In the rows, 128 means zero.
Known rows:
[121 121 138 119 150 111 144  58 135 133 110 123  29 163 102 120 139 154
 181 121 154 137 114 147 119 147 107]: skivo
[124 136 152 135 146 123 139 156 156 108 137 126 131 128 114 132 114 130
  74 104 125 128 104 147 134 137 124]: zatror
[116 150 101 143  91 134 117 176 136 122 123 104 179 122 134 113 103 142
 153 125  89 130 143 155 154 127 120]: flazo
[125 135 114 104 108 146 125  41 141 158 122 127  62 141 134 138 162 138
 182 136 138 115 131 109  84 141 121]: tivik
[111 115 102 100 111 125 121  93 138 159 127 119  67 138 138 160 141 149
 142 155 151 117 129  86 107 100 134]: ruzis
[125 129 119 132 137 126 130 160 129 121 129 129 145 113 131 140 104 102
 101 124 137 123 140 128 133 123 138]: moplo
[122 134 129 131 135 129 128 166 154 116 136 128 151 115 128 140 115 119
  75 123 121 120 121 122 135 130 141]: griskul
[108 113  92 104 120 129 128  95 157 158 125 126  51 138 136 145 145 135
 129 163 151 110 134  88 113 114 142]: gruler
[140 123 156 139 151 116 144 168 104 122 140 115 134 129 114 129 108 143
 123 116 134 136  95 141 150 121 110]: tronom
[139 128 153 133 163 113 149 120 135 125 137 124 106 145  99 125 114 129
 143  98 141 135 105 160 144 146 102]: flalanal
[121 132 124 128 137 130 128 169 155 120 137 128 149 114 129 145 114 116
  75 127 124 117 120 117 132 127 142]: drobrum
[127 115 109 124 155 124 130 173 130 131 138 133 151 112 128 149 106 102
 112 142 136 116 120 103 134 117 143]: gaplo
[119 128 211 140 100 136 132  25  80 193 128 132 131 146 139  99 188 147
 226 134 153 140 175  87 132 121 119]: bogin
[126 131 122 135 135 125 131 159 128 120 128 130 146 115 130 136 106 103
 102 121 136 126 142 132 135 125 136]: trozom
[138 119 125 133 138 124 131 183 101 131 139 117 156 112 130 140 109 130
 123 139 130 126 114 114 150 110 130]: dreskis
[184 104 131 121 117 117 116 180  73  70 139 146 158 115 142 106 136 138
  66 115 119 138 124 155 182 117 151]: skadok
[105 129 152 122 123 146 130 152 111 111 143 132 142 126 139 137 120 132
 139 134 117 122  85 121  82 102 111]: treres
[139 126 120 112 143 125 120 146 131 145 141 122 157 110 128 180 118 125
 110 128 135 116 109  85 125 121 138]: fabru
[123 141  90 146 121 131 122 168 127 119 112 117 173 116 127 104 103 119
 172 133  97 128 151 150 159 146 131]: studris
[125 129 139 130 121 123 127 170 134 121 144 122 159 126 131 136 114 134
  95 118 121 128 119 131 144 108 126]: druter

Facts:
ploskor skubrik:zatror drela:384 vefoston:g
bigra skubrik:trevon drela:199 vefoston:b
noklam drela:384 vefoston:d
legu skubrik:migrurik drela:384 vefoston:a
begran skubrik:tevuk drela:368 vefoston:c
tiskatam skubrik:samor drela:384 vefoston:b
rore skubrik:pevam drela:384 vefoston:e
ruvon skubrik:dradom drela:384 vefoston:f
grukugro skubrik:gruler drela:368 vefoston:a
kogi skubrik:ploskor drela:104 vefoston:g
grapal skubrik:duru drela:814 vefoston:a
dreskis skubrik:ruvon drela:384 vefoston:e
matror skubrik:flifo drela:384 vefoston:a
stala skubrik:ponin drela:384 vefoston:a
ranes skubrik:noklam drela:384 vefoston:e
pasesun skubrik:gaplo drela:814 vefoston:c
voko skubrik:trizibom drela:946 vefoston:b
buser skubrik:feklu drela:946 vefoston:d
grotin skubrik:klatoklen drela:368 vefoston:c
buno skubrik:goflin drela:368 vefoston:b
zamon drela:368 vefoston:a
skope skubrik:ranes drela:384 vefoston:d
pabrek skubrik:bativo drela:199 vefoston:f
klefo drela:368 vefoston:b
lufan skubrik:rafekli drela:814 vefoston:a
flazor skubrik:tegrak drela:368 vefoston:a
lugri skubrik:bigra drela:384 vefoston:a
klabre drela:199 vefoston:a
tudrel skubrik:staskan drela:384 vefoston:c
buben skubrik:getik drela:946 vefoston:f
mamak skubrik:tudrel drela:384 vefoston:g
gruler skubrik:doku drela:814 vefoston:g
flaflik skubrik:lugri drela:384 vefoston:c
bropo drela:368 vefoston:c
skapli skubrik:kogi drela:814 vefoston:f
sosul skubrik:kezan drela:814 vefoston:a
tezus skubrik:kegrur drela:104 vefoston:c
moplo skubrik:pluple drela:384 vefoston:b
rumum skubrik:grako drela:384 vefoston:c
plefir skubrik:klerir drela:384 vefoston:d
grastozom drela:384 vefoston:e
vesaflu skubrik:mamak drela:814 vefoston:d
vanu skubrik:fabru drela:368 vefoston:a
duru skubrik:dreskis drela:384 vefoston:e
plelom skubrik:zanas drela:384 vefoston:c
nusok skubrik:naner drela:946 vefoston:d
britram skubrik:grapal drela:946 vefoston:a
plizipi skubrik:klutrum drela:384 vefoston:b
druter skubrik:klefo drela:384 vefoston:d
klutrum skubrik:rakinur drela:368 vefoston:e
triso skubrik:skosa drela:814 vefoston:c
brostu drela:384 vefoston:a
migrurik skubrik:floski drela:814 vefoston:a
dridan skubrik:likogir drela:384 vefoston:a
rafekli skubrik:drotra drela:104 vefoston:b
rubim skubrik:trokem drela:368 vefoston:a
veplabral drela:384 vefoston:c
grutrun skubrik:grefem drela:199 vefoston:a
femam drela:384 vefoston:a
pluple drela:946 vefoston:f
skesil skubrik:flalanal drela:104 vefoston:c
zanas skubrik:flosusku drela:384 vefoston:g
zudivon drela:384 vefoston:c
riker skubrik:pafun drela:946 vefoston:f
sipa skubrik:zudivon drela:384 vefoston:c
tronom skubrik:rumum drela:384 vefoston:e
tegrak skubrik:skosil drela:104 vefoston:c
groplavon skubrik:flazo drela:384 vefoston:b
griskul skubrik:lutu drela:384 vefoston:c
nilen drela:384 vefoston:a
klagram skubrik:klabre drela:814 vefoston:d
bogin skubrik:brepan drela:104 vefoston:e
vebi skubrik:seras drela:814 vefoston:e
tifluflem skubrik:plefir drela:368 vefoston:b
mefla skubrik:bidrupil drela:384 vefoston:c
nimezo skubrik:tivik drela:384 vefoston:a
gredak skubrik:nusok drela:368 vefoston:c
naner skubrik:stala drela:384 vefoston:b
floski skubrik:skadok drela:199 vefoston:g
flegu skubrik:tekedren drela:384 vefoston:f
gronil skubrik:grutrun drela:384 vefoston:c
rakinur skubrik:zegrus drela:384 vefoston:g
grako skubrik:klagram drela:814 vefoston:f
gaplo skubrik:ruzis drela:384 vefoston:a
skizos skubrik:triso drela:814 vefoston:c
seras skubrik:pasesun drela:814 vefoston:e
plaklidrir skubrik:dragebrol drela:384 vefoston:b
lutu drela:384 vefoston:e
fabru skubrik:gronil drela:199 vefoston:f
griplas skubrik:maklotron drela:368 vefoston:a
zegrus skubrik:kalu drela:368 vefoston:c
rizis skubrik:plelom drela:368 vefoston:b
bativo skubrik:retes drela:814 vefoston:c
grefem skubrik:brostu drela:814 vefoston:e
fibre skubrik:studris drela:368 vefoston:e
tevuk skubrik:semu drela:384 vefoston:a
flomor drela:814 vefoston:b
flifo skubrik:stadriti drela:384 vefoston:b
trige drela:384 vefoston:e
trokem skubrik:flabre drela:384 vefoston:f
pozusak skubrik:tifluflem drela:384 vefoston:a
pafun skubrik:drobrum drela:946 vefoston:a
dratraplum skubrik:matror drela:384 vefoston:d
flafu drela:814 vefoston:b
lestel drela:384 vefoston:d
getik skubrik:gitri drela:384 vefoston:f
bidrupil skubrik:naver drela:199 vefoston:g
trevon skubrik:trozom drela:199 vefoston:a
dradom skubrik:skapler drela:384 vefoston:f
pagu skubrik:begran drela:384 vefoston:b
leli skubrik:trivigo drela:384 vefoston:d
ponin skubrik:tronom drela:384 vefoston:f
midratom skubrik:dokli drela:384 vefoston:e
feski skubrik:rizis drela:814 vefoston:f
fofloskom skubrik:flegu drela:384 vefoston:b
flazo skubrik:rore drela:384 vefoston:d
staskan skubrik:tadru drela:384 vefoston:a
treplor skubrik:brefli drela:946 vefoston:c
kleplok skubrik:buben drela:384 vefoston:e
kalu skubrik:sopek drela:814 vefoston:a
samor skubrik:nilen drela:946 vefoston:a
zatror skubrik:segriple drela:384 vefoston:c
grefle drela:384 vefoston:d
dragebrol skubrik:skiges drela:384 vefoston:d
flutrus drela:384 vefoston:a
togra skubrik:femam drela:384 vefoston:b
skivo skubrik:mefla drela:814 vefoston:a
kodur skubrik:britram drela:384 vefoston:c
skiges skubrik:dratraplum drela:384 vefoston:f
retes skubrik:roplam drela:368 vefoston:b
brefli skubrik:midratom drela:384 vefoston:b
trizibom skubrik:flirum drela:368 vefoston:d
dabes skubrik:plaklidrir drela:384 vefoston:g
suzubras skubrik:tiskatam drela:384 vefoston:b
tekedren skubrik:plesem drela:946 vefoston:b
brigran skubrik:grotin drela:384 vefoston:d
flabre skubrik:skivo drela:814 vefoston:d
goflin skubrik:nimezo drela:384 vefoston:b
nomi skubrik:vanu drela:384 vefoston:d
pevam skubrik:dabes drela:384 vefoston:c
gitri skubrik:riker drela:814 vefoston:a
biris skubrik:vesaflu drela:384 vefoston:b
studris skubrik:flutrus drela:384 vefoston:a
stutu skubrik:voko drela:384 vefoston:g
likogir skubrik:groplavon drela:946 vefoston:b
flalanal skubrik:flazor drela:199 vefoston:a
klerir skubrik:grefle drela:384 vefoston:a
tadru skubrik:rubim drela:384 vefoston:c
dokli skubrik:brigran drela:946 vefoston:c
brevak skubrik:griskul drela:384 vefoston:c
dukli skubrik:gredak drela:384 vefoston:a
segriple skubrik:bratrur drela:814 vefoston:f
pofam drela:104 vefoston:g
dubo skubrik:bogin drela:814 vefoston:c
feklu skubrik:vudrum drela:368 vefoston:e
skifla drela:384 vefoston:a
semu skubrik:vupletrum drela:814 vefoston:b
vupletrum skubrik:skope drela:814 vefoston:a
tivik skubrik:kodur drela:104 vefoston:c
dobekli skubrik:numer drela:814 vefoston:g
doku skubrik:nomi drela:368 vefoston:c
flirum skubrik:fofloskom drela:384 vefoston:c
dogredis skubrik:redro drela:384 vefoston:a
pober skubrik:pozusak drela:384 vefoston:f
stadriti skubrik:dogredis drela:384 vefoston:b
skapler drela:199 vefoston:b
drobrum skubrik:pober drela:384 vefoston:c
maklotron skubrik:pagu drela:946 vefoston:d
bratrur skubrik:staskogas drela:384 vefoston:g
flosusku skubrik:moplo drela:384 vefoston:d
pludros skubrik:drufa drela:384 vefoston:f
drufa skubrik:griplas drela:814 vefoston:e
kezan skubrik:treres drela:199 vefoston:e
trivigo skubrik:nagitrom drela:384 vefoston:c
skosil skubrik:dukli drela:814 vefoston:a
klebrol drela:814 vefoston:a
klatoklen skubrik:papla drela:814 vefoston:a
grukoskul skubrik:dribrum drela:104 vefoston:g
skosa skubrik:sosul drela:104 vefoston:d
vudrum skubrik:tezus drela:368 vefoston:a
ruzis skubrik:grukugro drela:814 vefoston:d
trozom skubrik:veplabral drela:384 vefoston:b
nagitrom skubrik:flaflik drela:384 vefoston:d
treres skubrik:katris drela:946 vefoston:d
skadok skubrik:stutu drela:384 vefoston:e
staskogas skubrik:biris drela:384 vefoston:c
katris skubrik:brevak drela:814 vefoston:b
kegrur skubrik:feski drela:814 vefoston:f
papla skubrik:togra drela:384 vefoston:a
numer skubrik:lufan drela:384 vefoston:a
drotra skubrik:dubo drela:946 vefoston:c
naver skubrik:skesil drela:368 vefoston:b
roplam skubrik:plizipi drela:384 vefoston:a
sopek skubrik:legu drela:384 vefoston:a
brepan skubrik:treplor drela:384 vefoston:d
dribrum skubrik:skizos drela:814 vefoston:e
redro skubrik:fibre drela:384 vefoston:d
plesem skubrik:dobekli drela:368 vefoston:e

Rows:
No name comes twice in this set of rows, the named rows included.
[129 123 117 133 145 122 129 165 127 121 131 131 158 118 125 129 109 111
 124 131 125 124 129 125 148 127 137] | lugri
[ 90 142 244 156 121 144 134 116 119 113 137 157 196 125 139  94 157 118
 108 114 121 136 140 113 111 125 133] | drotra
[104 131 190 159 143 120 135 144 127 150 134 137 203 121 125 109 127 106
 131 127 133 134 165 105 162 125 139] | papla
[201 102  69 103 111 134 114 106  78 117 130 138  92 133 143 119 159 142
 117 145 118 138 103 150 111 120 122] | klutrum
[110 122 101 105 121 129 123  84 155 148 116 126  58 133 134 152 146 138
 124 151 149 114 134  91 106 127 145] | pasesun
[109 143 181 152 119 141 131  58 155 196 131 135 156 138 132 115 172 118
 127 140 132 138 160  96  98 129 120] | grotin
[119 127 120 131 131 129 133 175 155 125 143 128 145 122 130 128 115 118
  85 132 122 117 123 126 145 119 136] | zanas
[148 119 158 121 116 139 122 130  79  52 128 169 140 120 148  97 142 110
  91 109 122 135 126 162 106 126 141] | voko
[178 113 115 111 104 123 117 148 128  75 144 153 132 129 141  98 150 128
  46 105 116 127 139 168 177 131 154] | floski
[143 118  92 100 103 125 113  82 138  99 109 138  51 137 137 122 158 150
 102 130 131 125 138 138 126 141 151] | bativo
[135 131 114 128 130 127 130 133 131 138 131 126 134 119 130 141 114 103
 121 121 143 122 151 126 137 128 134] | skapler
[125 137  97 143 125 128 123 167 127 119 117 120 169 117 126 109 106 118
 160 132 104 128 146 146 157 142 132] | dridan
[138 124 112 127 138 124 129 139 128 137 132 128 146 122 124 131 119 113
 143 128 130 122 140 124 151 134 132] | trevon
[115 126 153 115 125 113 141  67 143 136 123 112  32 169 109 131 140 175
 154 112 149 139 105 148 113 125  97] | flabre

The same nodes again, as new rows of numbers:
Known rows:
[105 130 124 140 147 103 148 138 129 145 107 126 124 132 103 142 112  82
 147 128 147 115 168  94 131 127 140 120 150 139 131 108  91 147  86  84
 147 110 136 105 150 158 132]: dogredis
[ 91 139  90 143 150 142 136 121 124 155 110 114 139 144 110 130  71 192
 174 130 139 122 198 113 120 117 133  56 144 152  89 108  62 145  64 106
  92  97 131 121 123 178 129]: veplabral
[112 118 129 142 130 131 147 132 141 144 118 113 122 120 116 145 121 102
 165 123 129 120 148  96 136 125 143 115 160 145 137 118  39 171  87  93
 115  96 125 113 126 152 136]: tezus
[ 92 114  90 154 137 134 143 147 161 152  98 112 127 133 114 153 126 104
 140 119 114 121 181 100 138 137 134 141 163 143 130 119 106 193  81  95
  98 103 124 105 107 134 118]: kegrur
[ 91 117 110 144 135 123 145 134 122 147 107 126 130 126 120 136 116 122
 164 125 134 119 166 112 125 133 135  85 151 133 127 109 100 155  84  91
 122 100 131 106 131 160 131]: sipa
[ 96 113 118 129 134 119 138 137  97 145 106 117 147 107 120 134 113 106
 153 120 117 118 185 110 121 140 136 101 158 129 115 110 113 159  87 108
 136 106 127 104 149 142 119]: kleplok
[103 119 119 140 139 111 147 138 125 144 110 120 129 127 123 143 123 108
 160 126 137 119 170 100 129 131 136  99 151 132 132 108 111 153  83  90
 142 106 133 106 130 156 131]: pozusak
[ 93 113  96 153 133 122 133 139 128 139  90 122 126 122 150 150 117 127
 176 120 113 125 118 119 118 147 135  54 158 140 143 101 182 175  88  88
 116 100 132 105 127 167 127]: flirum
[ 88 129 115 160 150 120 152 124 123 152 101 139 130 131  98 139 100  63
 133 126 152 109 154  90 136 131 144 134 155 144 132 104  79 149  91  72
 130 108 137 105 160 154 137]: dabes
[112  96 117 120 120 113 151 121 131 152 136  95 141 129 136 128 146 142
 188 117 126 122 206  94 136 115 123  92 154 119 131 121  42 162  84 100
 147 102 118 117  87 141 125]: flalanal
[116 143  96 136 147 139 133 130 118 151 117  87 159 154 113 153  75 161
 185 126 115 124 217 106 139 113 138  96 148 154  92 115  35 180  54 112
  81 104 115 125 114 167 133]: flafu
[ 81 114 116 107 126 172 118 155 130 141 112 164 141 110 111 143 135 154
 143 132 106 130 180 106 118 157 140 101 154 120 112 110 111 138  81 121
 133  98 130 105 133 150 158]: brepan
[114 119 110 127 132 122 136 154 146 144 102 106 126 121 106 154 120  90
 152 120 101 123 189 114 130 133 136 132 156 136 124 121  73 174  81 114
 111 105 117 104 138 145 116]: ruzis
[129 113 134 149 135 116 156 150 152 137 116 107 124 118 130 162 123  83
 173 124 132 124 173  96 146 123 146 152 156 155 131 119  49 180  74  95
 109  97 123 115 121 141 144]: pafun
[104 131 124 126 148 102 138 146 127 146  96 129 119 115  80 133 100  70
 127 125 134 114 177 106 120 131 140 130 151 140 116 114  77 139  92 102
 147 109 135 100 181 151 113]: dratraplum
[121 130 132 129 129 136 141 138 118 143 118 101 144 112 117 150 119  85
 150 118 108 119 177 100 135 134 141 125 166 137 122 118  54 185  82 118
 118 101 119 107 136 138 115]: feklu
[124 137 133 130 135 130 141 138 120 144 115 104 140 115 105 150 111  70
 142 119 114 117 174  96 137 132 144 139 165 142 120 118  41 182  83 115
 120 104 121 107 149 139 116]: fibre
[ 93 117 114 145 135 118 147 137 124 146 106 129 126 125 117 137 118 104
 158 125 136 117 161 111 127 134 136  96 152 134 133 109  98 153  88  89
 127 102 132 103 140 158 129]: gronil
[ 76 101 101 151 133 125 151 136 132 153 105 120 128 116 124 125 135 133
 142 122 134 117 193 105 124 136 127 104 161 129 123 115 130 165  87  98
 127 100 134 101 107 131 108]: ponin
[ 95 136 101 128 150 139 129 123  99 153 110 104 157 127 111 128  69 179
 165 125 121 120 218 110 116 123 135  70 150 147  75 109  78 150  66 121
 106 102 127 120 137 160 118]: grastozom

Rows:
No name comes twice in this set of rows, the named rows included.
[127 159 116 133 146 148 136 123 116 150 129  85 157 148 112 147  73 166
 179 127 125 123 203  97 138 109 141  84 153 157  87 115   5 181  55 122
  88  99 120 128 113 167 127] | klefo
[ 96 106 123 129 129 117 145 134  92 147 113 111 149 104 125 129 121 112
 158 120 118 116 202 112 121 137 132 101 157 124 115 113 103 158  86 111
 137 104 125 102 139 137 114] | tronom
[ 90 117 111 131 132 153 127 146 132 138 110 147 139 128 138 155 135 147
 165 130 117 129 149  98 127 151 140  81 155 128 134 102 150 154  78  97
 132 101 134 110 114 161 162] | numer
[ 85 114 118 112 128 155 125 152 127 142 111 153 136 110 108 140 131 139
 144 130 112 126 186 108 118 150 138 103 153 122 113 112 103 138  82 118
 136 100 130 104 137 148 146] | brigran
[106 125 126 135 141 105 145 135  98 144 110 118 145 124 112 140 110  85
 158 125 136 115 175 100 132 130 142 111 152 134 125 108  89 157  85  89
 144 110 130 105 154 153 131] | groplavon
[ 95 138  98 128 152 139 128 122  97 154 110 103 156 129 108 127  64 185
 164 126 122 121 221 111 116 121 135  70 149 149  72 110  71 149  64 123
 104 102 127 121 137 162 118] | lutu
[102 124 119 139 143 111 146 136 126 145 110 120 129 130 118 142 116 112
 159 127 140 118 173  99 128 128 137  99 150 136 128 108 103 151  81  91
 140 107 134 108 133 159 132] | studris
[ 89 109  89 136 139 127 133 130 159 156 102 119 129 131 111 132 121 123
 142 115 123 122 164  86 132 131 131 116 164 142 126 118  87 177  94  89
 133 105 129 114 111 134 117] | fabru
[ 91 106  91 152 130 135 148 145 156 153 105 106 128 130 120 147 135 113
 146 119 115 120 198 103 139 134 130 138 163 136 129 121  96 193  80  99
  98 101 121 105  95 129 114] | segriple
[ 92 106 117 142 126 119 155 132 116 148 117 120 131 118 125 129 131 120
 169 124 137 116 185 115 127 130 130  91 151 123 130 113  84 153  85  94
 128  98 128 103 121 151 124] | staskogas
[118 119 131 143 117 136 160 133 133 147 133 101 130 122 127 141 140 108
 170 121 128 118 186 108 142 123 131 107 159 129 135 122  23 180  79 109
 108  93 118 107 101 144 120] | gredak

The same nodes again, as new rows of numbers:
Known rows:
[130 167 114 153 161 139 161 251 119 121  92 186 134]: skesil
[124 147 117 146 147 125 160 126 128 139 111 120 162]: vanu
[125 142 129 147 159 114 123 137 112 134 130 137 153]: fabru
[122 142 111 131 105 126 171 134 142 137 134 147 147]: plelom
[132 123 116 137 154 126 143 149 116 148 102 167 156]: vupletrum
[119 145 124 137 164 126 145 169 119 138 105 138 157]: britram
[121  89  89 120 175 146 142 111 138 117 166 133 172]: lutu
[122  83  95 125 204 150 136 116 108 129 131 168 171]: klebrol
[135 153 117 142 144 116 158 131 127 131 127 123 169]: fibre
[121 148 120 154 150 131 136 214 122 129 113 156 140]: nusok
[135 153 115 145 149 120 152 144 131 133 126 125 148]: feklu
[123 148 123 137 158 126 151 183 116 133 118 144 146]: buser
[125 133 114 130 104 122 169 133 138 141 132 130 182]: flazo
[102  98 105 135 221 147 118  76 105 118 143 139 164]: skapler
[125 142 110 117 127 128 174 130 143 146 141 136  99]: flirum
[130 153 115 132 161 128 168 140 126 144 130 114 103]: trizibom
[126 144 128 146 159 113 123 136 114 131 132 142 145]: kezan
[131 146 119 135 179 137 168 232 108 141  90 141 160]: grukoskul
[121 142 109 139 105 130 163 147 145 135 132 152 140]: rumum
[142 125 117 136 152 120 138 164 117 144 115 166 157]: feski

Rows:
No name comes twice in this set of rows, the named rows included.
[134 116 116 126 168 134 150 169 112 161 114 147 110] | dobekli
[112 141 128 148 166 121 123 114 115 139 112 141 146] | bigra
[118 122 110 150 112 137 147 178 143 146 121 128 155] | bratrur
[123 126 108 134 120 130 158 147 142 139 136 133 151] | druter
[121 129 116 128 108 118 168 106 138 144 119 123 209] | matror
[119 121 111 143 114 135 151 169 141 148 124 123 156] | ploskor
[132 156 118 117 209 133 165 194 117 146  85 142 116] | rafekli
[118 132 115 127 114 118 165  95 141 144 114 126 206] | flifo
[119 103 101 123 220 146 132 147 111 112 149 139 171] | pluple
[131 117 118 139 142 129 150 166 109 152 107 157 168] | gruler
[129 147 124 136 164 120 137 186 121 133 117 139 153] | buben
[118 140 121 136 172 130 143 169 119 135 108 139 152] | samor
[104  95 105 137 216 147 119  90 103 118 148 138 162] | klabre
[126 162 115 135 144 125 179 123 125 136 129 132 120] | zegrus

